Below is a small trained network, with its code and all its weights. Each question gives an input and a class and asks what happens when units are switched off, that is, made to give their printed mean instead of their output.

import numpy as np


def w(rows, s, z=0):
    codes = np.array(rows[::2]) - 128.0
    scale = np.full(codes.shape[1], s)
    scale[-1] = z or s
    return codes * scale


def f(y):
    return np.maximum(y, 0)


def log_softmax(a):
    a = a - a.max(-1, keepdims=True)
    return a - np.log(np.exp(a).sum(-1, keepdims=True))


def net(x, mask):
    res = np.array(x, float).reshape(1, 5) / 4 @ E
    y = f(res @ A[0][:, :-1].T + A[0][:, -1])
    res = res + np.where(mask, y, B[0][:, -1]) @ B[0][:, :-1]
    return log_softmax(res[-1] @ U[:, :-1].T + U[:, -1])


A, B = {}, {}
E = w([
[163,252,70,174],'x0',
[26,161,121,59],'x1',
[1,213,181,186],'x2',
[75,41,45,131],'x3',
[136,159,85,220],'x4',
],0.0087)
A[0] = w([
[214,139,205,149,159],'N0',
[33,156,142,185,102],'N1',
[90,89,76,89,110],'N2',
[95,100,232,43,151],'N3',
[79,172,151,159,80],'N4',
[88,90,74,86,109],'N5',
[175,125,136,38,184],'N6',
[127,207,172,199,2],'N7',
[205,88,93,248,137],'N8',
],0.013,0.0056)
B[0] = w([
[82,130,78,1,200],'N0',
[84,232,111,127,210],'N1',
[159,110,74,36,178],'N2',
[45,56,222,202,215],'N3',
[145,170,67,136,179],'N4',
[148,85,54,46,179],'N5',
[215,175,134,74,197],'N6',
[111,62,9,150,191],'N7',
[92,84,198,40,248],'N8',
],0.0096,0.013)
U = w([
[146,1,112,119,144],'0',
[34,138,120,174,129],'1',
[90,186,211,152,246],'2',
[110,242,89,215,18],'3',
[118,196,108,72,38],'4',
[180,153,54,92,185],'5',
[201,131,146,253,14],'6',
],0.012,0.011)

Each question gives the input, the list of numbers given to net, and the class t.
The units are the neurons (one row each of A and B). Each row of codes is followed by its name. A weight is (code - 128) times the scale printed after its matrix; where a second scale follows, it is the last column's (A, B and U).
mask holds one flag per neuron, in row order. A switched-off neuron (its flag False) gives its mean, the last column of its row in B, instead of its output. The means were averaged over made-up inputs and are rounded, as every weight is.
A unit's drop is (log p(t) with every unit on - log p(t) with that unit switched off) / (log p(t) with every unit on - log p(t) with every unit switched off).
The circuit of an input: a set's keep is (log p(t) with only the set's units on - log p(t) with every unit switched off) / (log p(t) with every unit on - log p(t) with every unit switched off). Starting from all 9 units, units are removed one at a time, each time the one whose removal leaves the highest keep (on an exact tie, the one counted first), for as long as the keep stays at least 0.8.
circuit, biggest first: the units of the circuit, biggest drop first
top k neurons: the k neurons with the biggest drops, biggest first
drop of u: that unit's drop, to one decimal
input [-4,-5,7,2,-8], class 2: circuit, biggest first	(N7)
input [2,-2,-4,-3,8], class 0: top 2 neurons	(N8; N1)
input [-4,-1,-3,-7,-7], class 2: circuit, biggest first	(N3; N7)
input [-5,7,7,-7,4], class 1: top 3 neurons	(N3; N7; N6)
input [0,7,6,5,3], class 3: circuit, biggest first	(N1; N8)
input [-3,6,-4,-6,-5], class 2: circuit, biggest first	(N3; N7)
input [-7,-4,4,3,7], class 2: circuit, biggest first	(N7; N5)
input [-4,-8,7,3,-8], class 1: circuit, biggest first	(N8; N3)
input [1,2,0,2,5], class 2: top 3 neurons	(N7; N0; N5)
input [-1,-7,-8,-5,-6], class 5: top 2 neurons	(N6; N0)
input [0,-4,7,-6,5], class 3: circuit, biggest first	(N1; N4)
input [5,0,-8,1,7], class 0: top 3 neurons	(N8; N1; N4)
input [0,6,7,2,-1], class 3: top 2 neurons	(N1; N8)
input [3,8,-5,-6,-5], class 2: circuit, biggest first	(N3)
input [8,-1,3,0,0], class 3: drop of N1	0.1
input [2,6,7,-3,3], class 3: drop of N2	0.0
input [0,-8,2,-8,4], class 0: drop of N6	0.2
input [8,1,4,6,5], class 3: drop of N3	0.1
